Here is a tiny trained network, its code and every weight. The questions are about switching its units off for an input and a class, where a switched-off unit gives its printed mean instead of its output.

import numpy as np


def w(rows, s, z=0):
    codes = np.array(rows[::2]) - 128.0
    scale = np.full(codes.shape[1], s)
    scale[-1] = z or s
    return codes * scale


def f(y):
    return np.maximum(y, 0)


def log_softmax(a):
    a = a - a.max(-1, keepdims=True)
    return a - np.log(np.exp(a).sum(-1, keepdims=True))


def net(x, mask):
    res = np.array(x, float).reshape(1, 4) / 4 @ E
    y = f(res @ A[0][:, :-1].T + A[0][:, -1])
    res = res + np.where(mask, y, B[0][:, -1]) @ B[0][:, :-1]
    return log_softmax(res[-1] @ U[:, :-1].T + U[:, -1])


A, B = {}, {}
E = w([
[135,105,146,118],'x0',
[81,24,47,254],'x1',
[127,51,120,59],'x2',
[20,109,57,34],'x3',
],0.0047)
A[0] = w([
[199,182,168,31,61],'n0',
[243,113,247,170,208],'n1',
[114,20,131,144,71],'n2',
[96,235,151,174,133],'n3',
[187,218,157,62,50],'n4',
[136,167,211,149,206],'n5',
[133,254,211,47,144],'n6',
[61,61,96,32,205],'n7',
[146,65,8,165,154],'n8',
[63,11,109,215,134],'n9',
[180,71,222,145,77],'n10',
[182,149,197,53,23],'n11',
[141,98,177,119,4],'n12',
[192,146,196,54,109],'n13',
[148,201,200,187,131],'n14',
],0.0075,0.0035)
B[0] = w([
[140,205,213,173,189],'n0',
[17,2,60,144,253],'n1',
[165,122,186,190,175],'n2',
[47,76,139,121,172],'n3',
[200,185,181,221,179],'n4',
[50,51,103,174,202],'n5',
[70,154,176,198,231],'n6',
[88,73,161,142,231],'n7',
[159,116,226,203,223],'n8',
[200,206,215,182,250],'n9',
[69,141,74,144,166],'n10',
[213,179,180,186,166],'n11',
[131,109,177,124,128],'n12',
[62,165,164,247,191],'n13',
[33,53,151,127,187],'n14',
],0.0061,0.0051)
U = w([
[187,248,204,227,149],'0',
[31,73,144,98,247],'1',
[3,55,74,99,216],'2',
[85,189,71,180,189],'3',
[185,195,20,50,3],'4',
],0.0054,0.0034)

Each question gives the input, the list of numbers given to net, and the class t.
The units are the neurons (one row each of A and B). Each row of codes is followed by its name. A weight is (code - 128) times the scale printed after its matrix; where a second scale follows, it is the last column's (A, B and U).
mask holds one flag per neuron, in row order. A switched-off neuron (its flag False) gives its mean, the last column of its row in B, instead of its output. The means were averaged over made-up inputs and are rounded, as every weight is.
A unit's drop is (log p(t) with every unit on - log p(t) with that unit switched off) / (log p(t) with every unit on - log p(t) with every unit switched off).
The circuit of an input: a set's keep is (log p(t) with only the set's units on - log p(t) with every unit switched off) / (log p(t) with every unit on - log p(t) with every unit switched off). Starting from the 12 units with the biggest drops (on a tie, the unit counted first), units are removed one at a time, each time the one whose removal leaves the highest keep (on an exact tie, the one counted first), for as long as the keep stays at least 0.8.
units of the circuit, in order: the units of the circuit, biggest drop first
k most important neurons: the k neurons with the biggest drops, biggest first
drop of u: that unit's drop, to one decimal
input [-2,6,-2,0], class 0: units of the circuit, in order	(n9; n1)
input [-4,6,-4,3], class 0: units of the circuit, in order	(n9; n1)
input [-5,8,8,-7], class 0: units of the circuit, in order	(n9)
input [4,-4,-3,-5], class 2: units of the circuit, in order	(n1; n9)
input [0,6,-6,-8], class 2: 2 most important neurons	(n1; n14)
input [-8,8,6,-6], class 0: 2 most important neurons	(n9; n8)
input [5,-6,5,5], class 0: 4 most important neurons	(n1; n0; n11; n4)
input [8,-8,7,6], class 0: drop of n0	0.2
input [4,7,4,6], class 0: drop of n1	0.2
input [-1,-4,3,-8], class 2: drop of n11	-0.1
